Each row has a class, written as a number after it.
[-106  -89  -83  220  -23 -159  275  240 -123 -108  -22   87 -300 -127
 -307  245  740  104 -304  159   14 -176  -73   68   32 -105 -150   10
   75  262  175 -110  -38 -183 -208  -88 -283 -105   19  213  157 -160] => 2
[-350  120  150 -101  201  -26  245 -262  -36   90  174 -397 -765   49
 -174  284   95 -111 -248  269   61 -172  579  167  196  426   13  279
  261 -162 -230  -68   74  147  188  250 -356  -20  134   69  -70   55] => 1
[-347  136  127 -119  218  -39  212 -244  -14   79  156 -401 -640   34
 -162  260   96  -75 -158  311   61 -149  508  200   97  437   88  273
  208 -141 -186  -50  139   99  169  240 -331  -30  122   45  -91   58] => 0
[-354  109  142  -70  192  -31  213 -269  -65   79  156 -533 -698   34
 -143  271   82 -130 -254  300   63 -156  539  155  174  456   74  311
  236 -213 -144  -45  106  119  195  296 -323    7  149   49  -65   69] => 7
[ 308 -389  -99 -130  287  -23  158  -75   93  277  154  141 -160   -1
 -311  -66 -131 -185  134 -129  -19   18 -175  186   46  140  -50   13
 -174  229  -16 -323  166  151   -9  243  104  -84  -74   98   66  143] => 6
[-333   93  183  -88  246  -46  233 -318  -22  136  114 -464 -748   36
 -167  238    2  -64 -205  341   34 -141  464  169  126  468   93  297
  171 -169 -218  -24  110   83  174  233 -327  -65  142  -40  -74   58] => 7
[ 266 -397  -78 -139  342  -31  233    4   10  318  164  104 -216   32
 -363  -25 -109 -210  102 -155  -41   86 -169  150   34  211  -58   55
 -129  226  -13 -348  145  122   37  227  131 -114  -65   98  -18  159] => 6
[ 279 -367 -155 -174  308  -24  227  -56   10  257  175  144 -217   27
 -370  -72 -164 -185  105 -137  -42   52 -221  205 -113  157  -25    3
 -156  240  -50 -359  150  151   48  212  149 -106   -2   56   -4  157] => 3
[-359  153  164  -91  247  -33  173 -289  -38  100   75 -447 -666   79
 -114  242   94  -71 -220  388   46 -162  520  155  158  523  100  278
  142 -168 -166  -52  102  122  234  259 -344  -22  163   30  -87   60] => 7
[ 246 -375  -75   20  219   30  174  -70   22  327  222  102 -179   46
 -466   52 -194 -178  115 -120 -105   46 -155   84   11  167  -64  -13
 -175  245  -19 -309  275   71    4  242  201  -86  -76  180 -125  154] => 1
[-208 -169  177 -406  176 -104  349  235   76   75   68 -209 -444 -123
 -179  145  294 -153 -173 -322 -115  271  210    6  395  151   43   36
  320   22 -170  312 -166 -370  137 -325  -97   89  181 -299 -171 -140] => 5
[-329  161  133  -55  187  -67  202 -204  -57   71  126 -474 -603  103
  -95  277   82 -100 -233  327   80 -144  502  147  107  486   98  323
  191 -162 -200   -5  121  117  205  240 -361    8   85   15  -28   73] => 6
[-213 -235  179 -329  195  -97  371  232  152   69   54 -169 -442 -140
 -193  137  310 -142 -185 -319 -123  250  205    4  423  145   27   44
  318   47 -212  260 -155 -359  116 -302 -105  104  122 -285 -122 -139] => 2
[-222 -246  133 -259  152  -99  324  214  156  149   97  -86 -275 -122
 -182  105  277  -93 -177 -396 -118  248  190  -37  578  -32  -15   47
  235   58 -154  362 -224 -354   -6 -399  -87   84  129 -378 -219 -170] => 5
[-234   24  -29  -53  167    0  117 -194 -187  119   14 -597 -798  202
 -215  286  203 -194 -278  258  163  -93  425  131  470  487  -77  246
  363 -246  -71  -29  -53   12  135  291 -207   69  193  125  -61   64] => 7
[-226 -304  148 -259  174  -91  336  168  184  241   58  -63 -306  -89
 -222  100  257  -88 -133 -398 -114  229  161   -4  563   16  -10  -49
  262   40 -230  383 -234 -346   29 -428  -57   90  106 -377 -217 -172] => 2
[-168 -308  106 -273  128  -92  312  209  148  217   36  -90 -229  -24
 -208   77  294  -90 -183 -333  -88  237  129   -8  563  -22  -33    4
  266   19 -203  362 -229 -325  -13 -399  -49  126   91 -353 -157 -161] => 2
[-277    0   17  -67  157   20  128 -188 -156  235   24 -584 -745  195
 -203  260  150 -166 -302  217  161  -78  408   94  555  460  -58  231
  344 -265  -86   71  -69   11  128  190 -209   70  149   91  -78   33] => 6
[-331   34   -6  -95  143   34  185 -145 -212  127   26 -623 -847  143
 -250  302  222 -160 -339  238  153  -69  367  147  481  468  -10  217
  333 -307  -44   23   -8  -67  153  226 -245   42  181  175  -92   61] => 2
[-333   64  151  -89  194  -28  237 -272  -17  142  139 -396 -712   40
 -209  282   95  -53 -252  328   70 -149  516  132  221  425   37  306
  195 -165 -194  -57  104   92  124  222 -361   -2  128   27  -70   58] => 4
[ 229 -340  -90    5  193   -1  156  -59  -47  280  227   50 -110   62
 -417   51 -180 -207  110 -108  -87   90 -160   82  -45  222  -78  -10
 -160  198  -15 -291  269   42  -43  231  224  -98  -75  183 -118  142] => 7
[-299   10  -26  -10  131   20  101 -209 -183  202   14 -663 -723  191
 -216  291  147 -186 -286  279  180  -85  366  167  493  467  -16  183
  290 -335  -11   42  -48   23  117  200 -202   61  159  153  -71   93] => 2
[-150 -261  228 -316  227  -91  357  212  189   70   37 -172 -474 -156
 -153  148  307 -127 -142 -357 -137  243  231  -43  498  175   27   27
  288   58 -178  258 -131 -406  137 -244  -74  128  128 -308  -84 -157] => 1
[-202 -245  159 -402  198  -92  321  246  140  119   45 -190 -531 -117
 -169  131  263 -136 -118 -375  -93  293  171   -3  504  132   26   34
  314   71 -159  299 -180 -375  136 -296  -82  108  198 -306 -139 -129] => 4
[ 233 -331 -128 -130  230  -37  162  -84  -17  208  211  214 -235  -33
 -330  -77 -191 -228  144 -157  -14   25 -244  230 -254  175   19  -65
 -195  233  -97 -317  231  164   88  163   51 -153    9  103  -36  123] => 3
[-174 -268  133 -251  147  -93  314  242  151  179   71  -84 -305  -76
 -191  120  249  -59 -204 -431 -108  241  157  -14  611  -55  -39   52
  227   30 -195  406 -190 -352   -6 -396  -56   83  110 -370 -167 -165] => 6
[ 188 -286 -188  -17  195  -19   91  -37  -83  268  246   53 -158   65
 -366    6 -166 -154  134 -141  -25   43 -145   73  -38  163  -88   15
 -223  259   38 -291  212   86   30  192  139 -108  -80  179  -55  170] => 3
[ -89  -62  -79  129  -21 -165  260  179 -105 -100  -16  173 -214 -137
 -266  193  708  152 -244  201   -9 -195 -128  114  -34 -133 -150  -82
   43  244  168 -107  -24 -173 -167  -91 -261 -144   45  202  190 -161] => 3
[-206 -128 -184  443  143 -240  385  272 -127  -75  113   62 -127   15
 -241  431  690   -7 -307   59   51 -288  155   48 -110   66 -383   47
  261  277   47 -141  -50   27 -147    9 -217 -151 -161  207  334  -63] => 3
[-115  -69 -107  243   28 -166  331  227 -171  -96  -66  135 -300  -69
 -337  297  747   47 -331  184   -1 -173  -17   94   49  -68 -201  -38
   74  244  146 -106  -59 -131 -260  -98 -251 -132  -18  236  125 -173] => 5
[-180 -278   86 -284  186 -120  324  213  110  192   82  -95 -356  -97
 -202  121  202  -90 -167 -441 -111  272  186  -49  494   23  -27    3
  233   36 -198  370 -229 -371   18 -393  -23   66  127 -400 -158 -144] => 7
[-335  123  165 -102  218  -44  218 -326  -12   92  122 -408 -731   17
 -129  260   93  -51 -217  339   19 -180  484  175  117  456   88  240
  170 -140 -132  -47   79   70  223  284 -365  -19  163   10  -38   53] => 7
[ -92  -97  -73  219   19 -163  308  287 -159  -52  -52   94 -246  -83
 -330  265  793   85 -373  180   23 -156  -17   34   89 -112 -208  -19
  137  184  137  -83 -133 -168 -249 -120 -238  -79  -33  206  133 -159] => 0
[-149 -101 -130  290   31 -156  270  292 -156  -42  -26   46 -312  -52
 -335  326  752   66 -339  116   23 -151   34   58  137  -81 -189   24
   76  271  188  -76 -101 -177 -249 -135 -265  -50  -43  229  124 -147] => 0
[ 286 -407 -131 -153  291  -28  206  -11   20  257  195  167 -231  -32
 -348  -57 -145 -214  143 -185  -43   61 -195  167 -124  186  -10   14
 -122  267  -64 -359  112  131   69  213   66  -96  -38   54  -15  159] => 7
[-154  -78 -177  431  107 -246  390  259 -202  -56  153   65  -92   59
 -271  428  714  -13 -278   88   64 -287  168   45  -66   46 -392   36
  279  293  -10 -109  -32   35 -238  -19 -187 -119 -181  186  280 -110] => 1
[-139  -97  -53  238   23 -149  276  239 -145  -40  -44   87 -291  -82
 -339  275  726   87 -341  176   14 -176  -23   61   91  -89 -192    1
  101  228  130  -97  -82 -163 -218 -142 -264  -85   28  182  103 -153] => 0
[ 246 -311  -48  -69  194   30  160 -100    6  309  216   73 -175   56
 -421   10 -209 -135  143  -66  -97   44 -230  101   28  156  -56  -15
 -201  225   13 -300  237   36   24  235  203 -105  -16  166 -143  158] => 1
[-330   81  177 -141  226  -38  271 -310  -10  124  132 -435 -710   38
 -168  265   95  -64 -255  376   44 -129  498  170  178  459   63  292
  180 -164 -164  -34  102   54  133  204 -343   16  157   -6  -60    6] => 4
[ 319 -348  -57 -184  333  -56  278  -60   55  229  186  220 -287  -55
 -350  -45 -146 -212  119 -173  -63   59 -154  192 -153  170   -9   13
 -140  275  -89 -324  184  102   23  208   82 -136   17   41  -58  105] => 5
[-116 -104 -108  249    0 -167  246  228 -147 -101  -19  127 -307 -118
 -323  283  718   62 -287  131   10 -192  -52   66   14 -102 -131   -7
   34  244  205  -98  -12 -178 -218 -118 -239 -125   48  189   87 -166] => 5
[-153  -76 -144  430   92 -236  347  266 -126  -60  120  141  -94   12
 -200  386  676   25 -268  101   50 -288  109   24  -32  -36 -400    3
  262  281   32  -93  -88  -12 -233  -14 -191  -97 -180  188  284  -72] => 0
[ 270 -387  -66 -143  299  -42  196  -33   66  219  213  193 -153  -22
 -363   -7 -144 -222  171 -176  -67   43 -166  141 -132  179    8   22
 -164  260  -68 -380  219   88   35  246  118 -120  -22   62  -77  149] => 0
[-219 -179  180 -365  197  -93  348  223  144   32   48 -183 -405 -125
 -138  151  365 -130 -152 -318 -133  246  221   -5  425  165   26   27
  343   47 -122  283 -125 -410  168 -256  -81  119  158 -267 -108 -163] => 5
[-316  162  100 -144  202  -63  222 -265  -56   73  171 -435 -689   20
 -128  262  102  -72 -198  309   65 -154  501  220  172  390   59  272
  178 -193 -137  -42   96  123  168  255 -326  -55  149   84  -49   78] => 0
[-197 -252  150 -258  179 -105  383  160  171  181   48  -47 -328  -57
 -186  141  240  -53 -210 -373 -144  241  205  -67  554   11  -30   68
  253  106 -205  350 -203 -377   -5 -371  -43  120  134 -424 -151 -181] => 1
[ 214 -321  -83   -3  217   -8  161   -4  -79  232  212   15  -97   67
 -411   17 -183 -279  125  -85  -51   86 -162   53  -57  234  -45   11
 -185  220   -2 -354  302  101  -42  252  222  -96 -126  212 -107  158] => 2
[-201 -208  189 -365  138  -95  361  212  121   51   66 -226 -471 -154
 -160  150  298 -162 -183 -342 -128  231  281  -10  430  163   12   49
  346   17 -171  260 -147 -337  166 -250 -112  155  151 -281  -84 -125] => 6
[-358   90  158 -117  225  -15  208 -296  -48  148  124 -377 -754   24
 -165  268   70  -18 -244  306   46 -155  528  149  142  421   75  318
  116 -142 -128  -46  119   95  178  187 -369  -10  168    8  -92   41] => 4
[-330   33  -33  -73  171   43  176 -191 -175  157  -21 -577 -764  209
 -226  329  172 -160 -318  271  148  -84  409  157  473  473  -33  224
  345 -294  -49   31  -16   24  129  280 -195   53  165  144  -65   54] => 7
[-269  -53 -248  444  119 -231  339  263 -233  -50  123  111 -111   87
 -267  440  721   -4 -232   31   62 -299  188   27  -32   73 -361   27
  230  370   39  -94  -50   30 -162  -76 -213  -92 -156  162  196 -110] => 2
[ -73 -110  -60  232    2 -169  291  252  -92  -78  -28   48 -261 -134
 -291  211  722   91 -313  197    1 -198  -42   51   34 -106 -164   11
  101  235  167 -127  -84 -149 -229  -75 -259  -92    3  189  187 -123] => 0
[ 277 -362 -118 -157  252  -52  251  -65   27  213  246  230 -282  -90
 -333  -65 -123 -190  142 -185  -30   24 -231  224 -204  165  -51  -56
 -109  206  -39 -345  190   97   81  206   64 -167  -27  135   42  152] => 2
[-101 -259  154 -283   81  -79  319  168  206  150   97 -107 -210  -47
 -166   81  248  -54 -185 -348 -147  214  196  -59  549  -37  -38   31
  265   39 -177  382 -195 -298    0 -310   -9  164  147 -396 -156 -189] => 4
[-235 -215  205 -313  185 -100  336  245  138   88   60 -142 -426 -127
 -146  169  363  -86 -182 -314 -135  288  218  -38  420  187   73   82
  270   78 -190  268 -118 -422  159 -346 -144  163  168 -321 -153 -180] => 5
[-296   28   -7  -69  142   21  160 -173 -174  124   12 -672 -755  222
 -221  316  188 -164 -302  300  131  -82  381  127  528  469  -58  233
  318 -288  -34   43  -47  -29   89  245 -190   48  159  123  -77   54] => 4
[ 267 -343 -125 -217  248  -53  194 -108   13  244  180  186 -263  -50
 -331 -131 -168 -228  191 -111    9   42 -287  268 -153  154  -31 -101
 -174  199  -65 -331  135  210   61  199   67 -209  -20  127   17  148] => 3
[-152 -281  169 -290  146 -105  313  163  177  164   86 -106 -299  -83
 -211  124  198 -112 -126 -385 -115  248  157   13  495  -18  -26    0
  252   39 -236  361 -200 -313   -3 -343  -36   96  121 -401 -168 -169] => 7
[-192 -294  117 -282  173 -120  284  194  111  187   75  -50 -306  -93
 -251  130  264 -133 -147 -415  -97  258  176  -34  511    5  -15   19
  211   64 -205  393 -130 -362  -14 -434  -40   43  161 -393 -260 -201] => 5
[-263  -44 -199  438  169 -235  397  306 -159  -52  161  108  -63   72
 -213  449  672   40 -271   44   42 -307  180    8  -37   69 -370   65
  272  346   15  -78  -33   27 -113  -38 -206 -101 -156  127  267  -77] => 2
[-236  -76 -167  448  142 -227  427  293 -187  -60  110  117  -71   31
 -267  415  684  -15 -300   73   67 -282  157   15  -79   44 -372    8
  279  284  -16  -68  -17   -4 -226  -55 -198 -114 -220  167  248 -108] => 2
[ 224 -385 -149   29  212    2  153   -4  -41  279  232   32 -209   96
 -448  104 -181 -205  112 -139  -74   83 -179   49   46  209 -104  -10
 -202  224   52 -311  237    2   -8  263  235  -78  -83  191 -114  179] => 3
[ -80 -114  -96  184   -5 -155  308  179 -113  -98  -43  107 -350 -153
 -322  220  734   95 -317  205   -7 -181  -59  121  -14 -148 -183  -34
   40  219  221 -121  -85 -141 -278 -117 -208  -96    5  217  167 -172] => 4
[ 208 -341  -79  -16  226  -16  163  -65  -52  234  204   58 -185  -32
 -390   33 -167 -261  144 -138  -67   78 -119   67  -53  196  -51  -28
 -216  202   69 -321  281   74  -14  277  206 -102  -91  196  -99  145] => 7
[-361   60  -28 -118  196  -31  140  -74 -227  113   40 -661 -899  156
 -206  288  163 -213 -260  150  191  -58  378  126  441  488   44  258
  305 -243  -35   59   32  -57  215  197 -236   -3  212   90  -69   72] => 6
[-124 -227  163 -361  113  -97  249  116  159  219   78  -89 -332  -42
 -161   77  217  -23 -125 -356 -131  217   91  -13  528  -19   14    2
  220   88 -161  372 -289 -381   60 -400  -47  102  222 -416 -202 -166] => 1
[-184 -129  -93  487  135 -207  341  241 -122   24  129  133  -90   31
 -264  430  671   20 -329   21   67 -272  164  -19  -20   16 -398   79
  257  309   -6  -96   -9   -2 -202  -61 -203  -55 -173  167  258  -99] => 5
[ 263 -392  -87 -103  317  -30  218  -13   21  244  189  210 -200  -35
 -329  -15 -155 -215  122 -166  -51   40 -152  149  -82  183  -15   28
 -144  243 -105 -352  170  162   62  226   67 -107  -27   49  -55  141] => 7
[-186  -26 -162  485  101 -249  364  281 -187 -108  128  131 -117    6
 -219  420  692  -18 -287   52   34 -268  169    7 -151   30 -359   27
  235  318   61  -97  -29   31 -171  -39 -198 -106 -190  192  262  -88] => 5
[-323  100  134 -114  242  -19  232 -258  -10  117  109 -514 -692   58
 -176  270   55  -54 -268  345   28 -119  507  145  145  479  138  333
  149 -200 -148  -16  119   43  166  243 -306   -9  159  -27  -97   72] => 5
[-212 -238  207 -341  197  -80  414  210  176   19   45 -167 -434 -169
 -181  141  303 -158 -199 -301 -151  226  277    5  423  113    1   61
  351   10 -213  264 -125 -351   89 -259  -92  123  109 -290 -125 -143] => 4
[-356  114  121 -116  245  -60  285 -302  -77  111  138 -435 -740   -2
 -162  275  133  -59 -233  375   62 -149  522  192  137  484   44  285
  185 -193 -167  -45   99   86  168  255 -375  -46   94   46  -33   50] => 7
[-243 -242  184 -298  203  -78  355  200  158   89   37 -171 -426 -163
 -191  158  294 -134 -202 -345 -115  234  236   -2  465  109   59   48
  267   44 -107  286 -116 -361  117 -293  -77  135  174 -290 -158 -161] => 3
[-178  -57 -183  476  114 -249  337  208 -133  -37  123  165 -146    3
 -181  356  603   71 -220  100   75 -308   66  100 -153   19 -377    7
  218  314   -4  -97 -103   74 -168  -88 -265 -168 -186  156  356  -83] => 7
[-281    4   27  -93  142   23  178 -201 -156  174  -31 -658 -736  217
 -212  250  157 -198 -294  332  159  -85  420  103  494  524  -46  249
  349 -279 -107   28  -43   79  118  234 -204   79  141   71  -31   55] => 1
[-305   54   20  -86  181    3  147 -200 -146  110   27 -617 -771  144
 -195  275  143 -182 -261  297  170 -105  359  145  447  493    9  250
  301 -290  -90   18   27   20  170  237 -237    9  172  102  -55   72] => 5
[-369   86  172  -96  241  -29  224 -237  -46   97  112 -504 -652   45
 -140  300  110  -99 -237  308   52 -129  547  124  241  456   81  289
  162 -192 -131  -27   99   99  204  263 -329   14  122   10  -84   40] => 3
[-337   72  182 -113  220  -35  161 -294  -18  121   93 -433 -679   -8
 -148  241   79 -114 -230  298   62 -158  529  122  149  429   77  247
  128 -174 -122  -26   78  102  205  219 -334  -25  147   40 -101   51] => 3
[-231 -252   51 -286  148  -94  319  200   97  230   77  -27 -276    0
 -245   89  295  -54 -175 -396 -104  196  161  -15  505    3  -40  -19
  250   71 -195  379 -235 -300   54 -452  -32   75  140 -371 -219 -178] => 2
[ 267 -352  -98 -211  241  -34  165  -70   13  245  226  142 -214  -18
 -351 -118 -222 -250  167 -136   -5   22 -293  218 -116  133  -31  -35
 -148  201  -82 -359  136  172   59  204   95 -171  -16   85  -12  178] => 6
